Below are the code and all the weights of a small trained network. Each question names an input and a class and asks about switching units off, where a switched-off unit gives its printed mean instead of its output.

import numpy as np


def w(rows, s, z=0):
    codes = np.array(rows[::2]) - 128.0
    scale = np.full(codes.shape[1], s)
    scale[-1] = z or s
    return codes * scale


def f(y):
    return np.maximum(y, 0)


def log_softmax(a):
    a = a - a.max(-1, keepdims=True)
    return a - np.log(np.exp(a).sum(-1, keepdims=True))


def net(x, mask):
    res = np.array(x, float).reshape(1, 8) / 4 @ E
    y = f(res @ A[0][:, :-1].T + A[0][:, -1])
    res = res + np.where(mask, y, B[0][:, -1]) @ B[0][:, :-1]
    return log_softmax(res[-1] @ U[:, :-1].T + U[:, -1])


A, B = {}, {}
E = w([
[77,106,36,106,133,215,56,50],'x0',
[90,135,130,84,135,96,129,106],'x1',
[122,115,122,131,139,126,132,139],'x2',
[127,139,129,127,133,131,134,121],'x3',
[112,77,208,205,195,81,85,12],'x4',
[158,127,130,148,116,147,124,134],'x5',
[73,111,206,21,171,234,65,200],'x6',
[136,111,119,149,144,138,138,148],'x7',
],0.011)
A[0] = w([
[127,170,143,130,134,123,116,121,123],'n1',
[126,142,129,123,112,121,145,156,167],'n2',
[136,107,121,72,158,180,108,128,110],'n3',
[126,127,54,104,118,145,115,120,210],'n4',
[129,150,91,107,127,146,120,148,129],'n5',
[111,154,132,173,135,144,137,125,113],'n6',
[154,122,180,173,136,35,160,112,171],'n7',
[95,122,212,95,150,195,96,167,136],'n8',
[121,145,142,124,105,113,160,171,185],'n9',
[110,78,121,161,163,159,72,43,2],'n10',
[130,152,134,111,112,110,173,181,183],'n11',
[155,108,252,151,155,78,147,130,117],'n12',
[136,124,107,118,126,119,118,111,115],'n13',
[138,148,103,85,118,153,130,172,158],'n14',
[138,141,134,109,108,114,161,166,180],'n15',
[110,137,136,129,111,122,120,127,91],'n16',
[131,133,156,119,159,135,128,131,101],'n17',
[125,124,94,164,126,143,142,146,123],'n18',
[159,162,136,91,91,94,178,210,210],'n19',
[102,164,30,105,88,164,116,155,107],'n20',
[140,121,117,162,118,73,144,110,214],'n21',
[135,136,41,138,98,101,153,106,167],'n22',
[128,113,128,76,135,181,112,146,121],'n23',
],0.018,0.0062)
B[0] = w([
[143,101,139,153,130,122,128,148,138],'n1',
[136,131,140,126,122,111,103,107,161],'n2',
[109,155,157,153,102,187,129,130,202],'n3',
[164,140,54,167,116,125,147,178,206],'n4',
[119,128,122,142,115,146,144,143,175],'n5',
[112,119,119,124,110,115,124,115,146],'n6',
[112,105,141,176,94,169,188,73,250],'n7',
[131,101,253,39,155,142,134,152,253],'n8',
[99,156,135,122,143,107,102,92,176],'n9',
[130,153,177,143,166,83,39,51,225],'n10',
[117,144,146,130,136,120,72,97,189],'n11',
[130,75,156,44,120,120,206,184,244],'n12',
[108,121,104,123,133,120,111,144,146],'n13',
[112,148,129,167,106,180,132,124,200],'n14',
[124,119,141,149,148,110,86,108,177],'n15',
[143,121,126,136,119,136,120,136,130],'n16',
[154,119,150,103,109,120,121,143,155],'n17',
[114,147,86,126,120,119,124,143,158],'n18',
[145,146,148,159,165,98,46,74,226],'n19',
[123,134,104,131,105,178,185,173,231],'n20',
[104,116,114,188,113,134,155,74,213],'n21',
[154,127,26,127,136,90,129,182,219],'n22',
[106,140,160,153,115,184,148,130,204],'n23',
],0.027,0.022)
U = w([
[145,155,70,198,160,37,47,35,253],'0',
[83,123,142,172,72,206,210,121,133],'1',
[129,182,184,101,201,139,2,116,93],'2',
[165,56,141,20,160,94,193,190,50],'3',
[176,164,25,140,118,116,146,213,86],'4',
],0.0092,0.0025)

Each question gives the input, the list of numbers given to net, and the class t.
The units are the neurons (one row each of A and B). Each row of codes is followed by its name. A weight is (code - 128) times the scale printed after its matrix; where a second scale follows, it is the last column's (A, B and U).
mask holds one flag per neuron, in row order. A switched-off neuron (its flag False) gives its mean, the last column of its row in B, instead of its output. The means were averaged over made-up inputs and are rounded, as every weight is.
A unit's drop is (log p(t) with every unit on - log p(t) with that unit switched off) / (log p(t) with every unit on - log p(t) with every unit switched off).
The circuit of an input: a set's keep is (log p(t) with only the set's units on - log p(t) with every unit switched off) / (log p(t) with every unit on - log p(t) with every unit switched off). Starting from the 12 units with the biggest drops (on a tie, the unit counted first), units are removed one at a time, each time the one whose removal leaves the highest keep (on an exact tie, the one counted first), for as long as the keep stays at least 0.8.
units of the circuit, in order: the units of the circuit, biggest drop first
top k neurons: the k neurons with the biggest drops, biggest first
drop when u is switched off: that unit's drop, to one decimal
input [1,-2,1,-1,1,-6,-2,0], class 0: units of the circuit, in order : n12
input [0,-7,-8,-5,7,-7,8,-8], class 3: top 2 neurons : n12, n19
input [-6,-2,1,-8,1,6,1,-6], class 3: top 2 neurons : n12, n10
input [1,-8,0,1,1,0,-4,-5], class 0: top 3 neurons : n12, n20, n8
input [-6,-5,4,1,1,6,7,2], class 3: top 3 neurons : n12, n10, n8
input [3,5,1,6,0,-3,-5,1], class 4: top 2 neurons : n19, n22
input [1,-5,-7,7,7,4,-3,2], class 0: top 3 neurons : n10, n20, n8
input [1,6,1,8,-6,-7,-3,-2], class 4: top 2 neurons : n20, n10
input [0,-1,2,-1,8,-6,4,5], class 3: top 2 neurons : n12, n19
input [-7,-7,-4,-4,1,2,2,7], class 3: top 2 neurons : n12, n10
input [-7,0,7,2,8,8,2,1], class 3: drop when n12 is switched off : 2.1
input [-6,0,6,-8,5,3,2,2], class 3: drop when n12 is switched off : 1.0
input [7,5,2,-6,3,7,0,3], class 0: drop when n10 is switched off : 0.1
input [3,-7,-8,-8,0,-2,-7,3], class 4: units of the circuit, in order : n22
